Here is a tiny trained network, its code and every weight. The questions are about switching its units off for an input and a class, where a switched-off unit gives its printed mean instead of its output.

import numpy as np


def w(rows, s, z=0):
    codes = np.array(rows[::2]) - 128.0
    scale = np.full(codes.shape[1], s)
    scale[-1] = z or s
    return codes * scale


def norm(h):
    return h / np.sqrt((h * h).mean(-1, keepdims=True) + 1e-5)


def f(y):
    return np.maximum(y, 0)


def log_softmax(a):
    a = a - a.max(-1, keepdims=True)
    return a - np.log(np.exp(a).sum(-1, keepdims=True))


def net(x, mask):
    res = np.array(x, float).reshape(1, 6) / 4 @ E
    u = 0
    for l in range(3):
        y = f(norm(res) @ A[l][:, :-1].T + A[l][:, -1])
        res = res + np.where(mask[u : u + 4], y, B[l][:, -1]) @ B[l][:, :-1]
        u += 4
    return log_softmax(norm(res)[-1] @ U[:, :-1].T + U[:, -1])


A, B = {}, {}
E = w([
[137,112,160,103,13,135,83],'x0',
[131,128,129,126,130,128,125],'x1',
[21,13,241,73,154,48,99],'x2',
[114,124,120,130,127,129,130],'x3',
[117,126,126,124,127,130,137],'x4',
[170,162,62,69,94,2,147],'x5',
],0.01)
A[0] = w([
[111,86,125,112,164,106,119,28],'L0N0',
[141,132,119,119,216,103,146,25],'L0N1',
[132,136,129,96,162,84,130,45],'L0N2',
[100,138,134,174,254,83,157,2],'L0N3',
],0.015,0.0071)
B[0] = w([
[129,246,179,119,136,113,82,176],'L0N0',
[129,98,66,44,179,155,127,202],'L0N1',
[195,102,129,210,113,95,144,177],'L0N2',
[125,12,50,20,195,198,139,254],'L0N3',
],0.013,0.0056)
A[1] = w([
[117,93,184,95,9,125,87,47],'L1N0',
[90,72,209,107,164,56,104,70],'L1N1',
[116,110,125,99,118,3,144,2],'L1N2',
[79,78,216,169,159,179,119,51],'L1N3',
],0.03,0.0037)
B[1] = w([
[130,75,54,80,190,209,118,246],'L1N0',
[101,224,103,175,96,203,207,249],'L1N1',
[165,93,191,139,116,20,66,215],'L1N2',
[172,101,173,131,109,1,72,226],'L1N3',
],0.023,0.018)
A[2] = w([
[48,209,189,159,113,154,210,2],'L2N0',
[182,95,127,137,128,88,61,115],'L2N1',
[47,167,138,130,233,45,194,51],'L2N2',
[133,250,120,202,47,195,161,73],'L2N3',
],0.018,0.0019)
B[2] = w([
[112,198,44,124,115,161,120,165],'L2N0',
[110,147,218,176,108,141,216,206],'L2N1',
[163,43,139,64,94,247,43,158],'L2N2',
[26,190,155,146,100,132,137,250],'L2N3',
],0.013,0.015)
U = w([
[140,4,55,83,221,196,134,249],'0',
[70,200,121,186,96,157,152,134],'1',
[192,63,211,185,117,18,116,1],'2',
],0.011,0.00095)

Each question gives the input, the list of numbers given to net, and the class t.
The units are the neurons (one row each of A and B). Each row of codes is followed by its name. A weight is (code - 128) times the scale printed after its matrix; where a second scale follows, it is the last column's (A, B and U).
mask holds one flag per neuron, layer by layer. A switched-off neuron (its flag False) gives its mean, the last column of its row in B, instead of its output. The means were averaged over made-up inputs and are rounded, as every weight is.
A unit's drop is (log p(t) with every unit on - log p(t) with that unit switched off) / (log p(t) with every unit on - log p(t) with every unit switched off).
The circuit of an input: a set's keep is (log p(t) with only the set's units on - log p(t) with every unit switched off) / (log p(t) with every unit on - log p(t) with every unit switched off). Starting from all 12 units, units are removed one at a time, each time the one whose removal leaves the highest keep (on an exact tie, the one counted first), for as long as the keep stays at least 0.8.
circuit, biggest first: the units of the circuit, biggest drop first
unit that matters most: the unit with the biggest drop
top k neurons: the k neurons with the biggest drops, biggest first
k most important neurons of layer l: the k neurons of layer l with the biggest drops, biggest first
drop when u is switched off: that unit's drop, to one decimal
input [5,6,1,-7,6,-7], class 2: circuit, biggest first => (L1N3)
input [-4,0,5,0,5,-5], class 1: top 2 neurons => (L1N1; L1N0)
input [-6,3,7,3,7,-5], class 1: top 2 neurons => (L1N0; L1N1)
input [-6,2,7,-7,3,7], class 1: top 4 neurons => (L1N1; L1N0; L1N3; L0N0)
input [3,2,0,5,6,-3], class 0: circuit, biggest first => (L1N0; L0N3)
input [8,4,-8,-4,6,0], class 0: circuit, biggest first => (L1N1; L1N3)
input [-5,-8,-6,7,-8,7], class 2: top 2 neurons => (L1N1; L1N0)
input [0,1,7,-7,-3,6], class 1: top 2 neurons => (L1N1; L1N3)
input [7,-8,1,-1,-1,-8], class 2: top 2 neurons => (L1N3; L2N1)
input [6,-5,7,4,0,-5], class 1: 3 most important neurons of layer 1 => (L1N1; L1N2; L1N3)
input [6,6,-5,-7,7,7], class 2: top 2 neurons => (L1N1; L2N1)
input [6,-5,6,-4,2,-4], class 0: top 2 neurons => (L1N0; L1N3)
input [6,-5,5,-7,-2,2], class 0: 2 most important neurons of layer 1 => (L1N0; L1N2)
input [1,-7,4,5,6,-6], class 2: unit that matters most => L1N3
input [7,5,8,-3,5,4], class 1: top 2 neurons => (L1N1; L2N3)
input [8,-6,-8,-4,0,4], class 0: top 3 neurons => (L1N1; L1N3; L1N2)
input [8,8,0,4,5,-5], class 0: drop when L1N0 is switched off => 2.4
input [2,4,7,0,-7,2], class 1: drop when L2N3 is switched off => 0.0
input [-1,2,1,8,-5,-3], class 2: drop when L1N3 is switched off => 0.1
input [-3,1,7,6,-7,2], class 1: drop when L1N1 is switched off => 2.4
input [8,-7,6,4,-8,0], class 0: circuit, biggest first => (L1N0)
